Here is a tiny trained network, its code and every weight. The questions are about switching its units off for an input and a class, where a switched-off unit gives its printed mean instead of its output.

import numpy as np


def w(rows, s, z=0):
    codes = np.array(rows[::2]) - 128.0
    scale = np.full(codes.shape[1], s)
    scale[-1] = z or s
    return codes * scale


def f(y):
    return y / 2 * (1 + np.tanh(0.7978845608 * (y + 0.044715 * y**3)))


def log_softmax(a):
    a = a - a.max(-1, keepdims=True)
    return a - np.log(np.exp(a).sum(-1, keepdims=True))


def net(x, mask):
    res = np.array(x, float).reshape(1, 3) / 4 @ E
    y = f(res @ A[0][:, :-1].T + A[0][:, -1])
    res = res + np.where(mask, y, B[0][:, -1]) @ B[0][:, :-1]
    return log_softmax(res[-1] @ U[:, :-1].T + U[:, -1])


A, B = {}, {}
E = w([
[151,228,7,41],'x0',
[254,121,247,138],'x1',
[222,56,80,63],'x2',
],0.0073)
A[0] = w([
[141,141,162,158,72],'neuron 0',
[70,179,74,107,208],'neuron 1',
[180,121,75,72,95],'neuron 2',
[216,101,130,80,252],'neuron 3',
[114,134,197,138,218],'neuron 4',
[114,87,132,163,122],'neuron 5',
[82,101,252,146,227],'neuron 6',
[194,93,110,136,207],'neuron 7',
[78,157,107,121,237],'neuron 8',
[85,110,162,144,165],'neuron 9',
[99,148,111,113,144],'neuron 10',
[145,92,90,99,163],'neuron 11',
[174,163,89,123,243],'neuron 12',
[61,83,34,113,212],'neuron 13',
[111,107,155,154,219],'neuron 14',
[165,124,98,130,139],'neuron 15',
[203,161,104,84,233],'neuron 16',
[139,178,124,163,123],'neuron 17',
[143,133,121,131,76],'neuron 18',
[113,118,82,140,164],'neuron 19',
[115,151,80,130,232],'neuron 20',
[174,204,151,97,241],'neuron 21',
],0.019,0.0036)
B[0] = w([
[139,162,143,135,152],'neuron 0',
[122,156,66,48,232],'neuron 1',
[118,79,88,146,195],'neuron 2',
[115,78,192,152,213],'neuron 3',
[132,182,142,144,190],'neuron 4',
[122,150,107,163,162],'neuron 5',
[111,232,98,205,252],'neuron 6',
[105,116,161,161,180],'neuron 7',
[125,146,76,97,196],'neuron 8',
[128,139,92,160,176],'neuron 9',
[128,142,105,110,163],'neuron 10',
[138,105,122,158,170],'neuron 11',
[94,101,121,104,186],'neuron 12',
[252,138,126,115,244],'neuron 13',
[122,153,107,154,176],'neuron 14',
[123,101,134,134,151],'neuron 15',
[110,80,164,102,204],'neuron 16',
[87,150,126,120,144],'neuron 17',
[127,126,133,123,125],'neuron 18',
[165,130,117,114,166],'neuron 19',
[139,128,88,94,190],'neuron 20',
[82,144,181,92,182],'neuron 21',
],0.038,0.015)
U = w([
[133,226,115,238,229],'0',
[242,134,37,59,160],'1',
[96,165,221,97,54],'2',
[148,120,100,124,3],'3',
[233,84,147,142,57],'4',
[68,185,87,5,69],'5',
[72,1,141,117,189],'6',
],0.0086,0.003)

Each question gives the input, the list of numbers given to net, and the class t.
The units are the neurons (one row each of A and B). Each row of codes is followed by its name. A weight is (code - 128) times the scale printed after its matrix; where a second scale follows, it is the last column's (A, B and U).
mask holds one flag per neuron, in row order. A switched-off neuron (its flag False) gives its mean, the last column of its row in B, instead of its output. The means were averaged over made-up inputs and are rounded, as every weight is.
A unit's drop is (log p(t) with every unit on - log p(t) with that unit switched off) / (log p(t) with every unit on - log p(t) with every unit switched off).
The circuit of an input: a set's keep is (log p(t) with only the set's units on - log p(t) with every unit switched off) / (log p(t) with every unit on - log p(t) with every unit switched off). Starting from the 12 units with the biggest drops (on a tie, the unit counted first), units are removed one at a time, each time the one whose removal leaves the highest keep (on an exact tie, the one counted first), for as long as the keep stays at least 0.8.
circuit, biggest first: the units of the circuit, biggest drop first
unit that matters most: the unit with the biggest drop
top k neurons: the k neurons with the biggest drops, biggest first
drop of u: that unit's drop, to one decimal
input [6,8,-7], class 2: unit that matters most -> neuron 1
input [-6,-6,7], class 4: circuit, biggest first -> [neuron 1; neuron 6]
input [1,0,-1], class 5: circuit, biggest first -> [neuron 13; neuron 6]
input [3,6,-1], class 2: top 2 neurons -> [neuron 21; neuron 2]
input [2,0,0], class 5: top 2 neurons -> [neuron 13; neuron 3]
input [-2,-4,6], class 4: top 2 neurons -> [neuron 1; neuron 8]
input [5,-2,-5], class 5: top 2 neurons -> [neuron 1; neuron 17]
input [2,4,-1], class 2: top 2 neurons -> [neuron 2; neuron 21]
input [0,-3,6], class 4: top 2 neurons -> [neuron 13; neuron 1]
input [5,-4,-8], class 1: drop of neuron 13 -> 1.4
input [-6,-5,4], class 0: drop of neuron 1 -> 1.7
input [-2,5,2], class 0: drop of neuron 2 -> 0.0
